Below are the code and all the weights of a small trained network. Each question names an input and a class and asks about switching units off, where a switched-off unit gives its printed mean instead of its output.

import numpy as np


def w(rows, s, z=0):
    codes = np.array(rows[::2]) - 128.0
    scale = np.full(codes.shape[1], s)
    scale[-1] = z or s
    return codes * scale


def f(y):
    return y / 2 * (1 + np.tanh(0.7978845608 * (y + 0.044715 * y**3)))


def log_softmax(a):
    a = a - a.max(-1, keepdims=True)
    return a - np.log(np.exp(a).sum(-1, keepdims=True))


def net(x, mask):
    res = np.array(x, float).reshape(1, 5) / 4 @ E
    y = f(res @ A[0][:, :-1].T + A[0][:, -1])
    res = res + np.where(mask, y, B[0][:, -1]) @ B[0][:, :-1]
    return log_softmax(res[-1] @ U[:, :-1].T + U[:, -1])


A, B = {}, {}
E = w([
[127,33,171,24,80,190,116,110,204],'x0',
[123,212,178,123,214,213,157,143,201],'x1',
[130,67,198,154,204,42,156,125,175],'x2',
[132,38,65,141,225,196,149,159,52],'x3',
[129,85,183,255,67,197,110,124,157],'x4',
],0.0038)
A[0] = w([
[130,93,157,248,87,180,116,130,160,116],'neuron 1',
[131,95,156,240,89,177,117,129,157,110],'neuron 2',
[128,204,168,119,208,217,144,126,188,45],'neuron 3',
[130,17,89,130,17,34,124,112,51,94],'neuron 4',
[128,191,156,121,69,83,124,116,175,78],'neuron 5',
[127,189,155,121,70,85,125,116,173,79],'neuron 6',
[108,54,216,167,230,12,141,134,193,37],'neuron 7',
[129,218,104,228,164,69,134,133,66,94],'neuron 8',
[129,207,162,120,52,71,131,124,186,81],'neuron 9',
[131,163,90,2,185,67,126,130,113,99],'neuron 10',
[130,147,108,65,157,96,129,133,123,96],'neuron 11',
[129,133,129,129,124,124,130,128,130,120],'neuron 12',
[127,204,168,119,207,217,144,127,188,44],'neuron 13',
[132,54,76,138,206,195,143,139,76,103],'neuron 14',
[129,200,160,120,59,77,128,119,180,80],'neuron 15',
[128,128,128,128,128,128,128,128,128,127],'neuron 16',
[110,222,57,88,28,249,113,136,65,12],'neuron 17',
[130,42,164,24,89,178,133,124,180,117],'neuron 18',
[129,48,70,137,220,205,140,132,69,110],'neuron 19',
[129,218,104,228,163,69,135,133,66,92],'neuron 20',
[129,96,156,236,90,176,120,127,155,106],'neuron 21',
[130,46,160,30,94,176,125,122,180,109],'neuron 22',
[129,114,141,171,113,148,124,125,136,98],'neuron 23',
[131,162,90,4,184,67,127,131,114,97],'neuron 24',
],0.0086,0.0011)
B[0] = w([
[111,170,138,93,120,155,175,118,70,218],'neuron 1',
[113,166,137,96,119,152,171,120,77,208],'neuron 2',
[103,164,75,196,138,91,96,161,111,225],'neuron 3',
[98,194,70,224,166,93,92,178,107,243],'neuron 4',
[114,85,169,128,142,117,111,136,112,168],'neuron 5',
[115,86,168,128,142,118,112,136,112,166],'neuron 6',
[251,93,59,112,109,94,146,90,123,234],'neuron 7',
[107,135,121,104,115,181,114,124,232,255],'neuron 8',
[109,71,184,125,145,113,105,138,107,189],'neuron 9',
[112,173,144,109,109,169,181,118,64,213],'neuron 10',
[121,145,134,121,119,143,151,124,104,151],'neuron 11',
[127,125,129,128,130,128,127,128,128,127],'neuron 12',
[104,164,76,196,138,92,96,161,111,224],'neuron 13',
[109,73,200,122,133,102,99,132,116,231],'neuron 14',
[111,77,178,127,144,115,108,137,109,180],'neuron 15',
[128,128,128,128,128,128,128,128,128,128],'neuron 16',
[254,86,76,113,127,77,164,86,137,224],'neuron 17',
[108,145,121,111,120,176,118,125,226,214],'neuron 18',
[107,62,212,120,134,98,95,133,115,251],'neuron 19',
[107,135,121,104,115,180,114,125,232,254],'neuron 20',
[115,164,136,98,120,152,170,121,79,203],'neuron 21',
[110,143,121,112,121,172,118,124,219,207],'neuron 22',
[124,140,130,117,126,135,142,125,114,141],'neuron 23',
[112,172,144,110,110,168,180,117,65,211],'neuron 24',
],0.024,0.0039)
U = w([
[95,141,122,94,107,197,105,122,242,180],'0',
[101,187,150,90,102,168,210,112,37,186],'1',
[100,174,69,228,173,74,79,192,104,100],'2',
[107,28,221,111,158,90,83,137,102,156],'3',
[254,87,71,110,110,82,159,68,134,1],'4',
],0.008,0.0008)

Each question gives the input, the list of numbers given to net, and the class t.
The units are the neurons (one row each of A and B). Each row of codes is followed by its name. A weight is (code - 128) times the scale printed after its matrix; where a second scale follows, it is the last column's (A, B and U).
mask holds one flag per neuron, in row order. A switched-off neuron (its flag False) gives its mean, the last column of its row in B, instead of its output. The means were averaged over made-up inputs and are rounded, as every weight is.
A unit's drop is (log p(t) with every unit on - log p(t) with that unit switched off) / (log p(t) with every unit on - log p(t) with every unit switched off).
The circuit of an input: a set's keep is (log p(t) with only the set's units on - log p(t) with every unit switched off) / (log p(t) with every unit on - log p(t) with every unit switched off). Starting from the 12 units with the biggest drops (on a tie, the unit counted first), units are removed one at a time, each time the one whose removal leaves the highest keep (on an exact tie, the one counted first), for as long as the keep stays at least 0.8.
circuit, biggest first: the units of the circuit, biggest drop first
top k neurons: the k neurons with the biggest drops, biggest first
drop when u is switched off: that unit's drop, to one decimal
input [7,5,-8,-2,-6], class 4: circuit, biggest first -> [neuron 17]
input [-4,7,-2,-8,0], class 3: top 3 neurons -> [neuron 9; neuron 15; neuron 4]
input [6,7,2,-6,8], class 1: top 2 neurons -> [neuron 1; neuron 2]
input [4,0,6,5,-8], class 1: top 2 neurons -> [neuron 10; neuron 24]
input [-7,3,8,-6,7], class 4: top 3 neurons -> [neuron 7; neuron 18; neuron 22]
input [-3,8,7,3,-3], class 2: top 2 neurons -> [neuron 3; neuron 13]
input [-6,-6,8,7,-4], class 4: top 2 neurons -> [neuron 7; neuron 9]
input [2,-8,3,8,-5], class 2: top 2 neurons -> [neuron 4; neuron 9]
input [6,-5,8,-1,-7], class 4: top 4 neurons -> [neuron 7; neuron 1; neuron 2; neuron 21]
input [-6,-4,2,-8,-6], class 3: top 4 neurons -> [neuron 9; neuron 15; neuron 5; neuron 6]
input [5,2,-6,8,8], class 1: top 3 neurons -> [neuron 1; neuron 2; neuron 21]
input [-2,4,2,-6,-2], class 3: top 2 neurons -> [neuron 4; neuron 9]
input [-8,7,4,6,-1], class 0: top 2 neurons -> [neuron 8; neuron 20]
input [-3,-5,-1,8,-3], class 3: circuit, biggest first -> [neuron 19]
input [3,6,6,-7,3], class 3: top 2 neurons -> [neuron 4; neuron 9]
input [7,2,2,8,-1], class 3: top 2 neurons -> [neuron 19; neuron 14]
input [4,-1,1,5,-4], class 3: drop when neuron 2 is switched off -> 0.3
input [-3,2,7,2,-3], class 4: drop when neuron 7 is switched off -> 0.5
input [6,-5,-8,-5,3], class 4: drop when neuron 17 is switched off -> 2.6
input [-3,3,4,4,-5], class 1: circuit, biggest first -> [neuron 10]
input [-6,3,3,2,-1], class 0: drop when neuron 23 is switched off -> 0.0
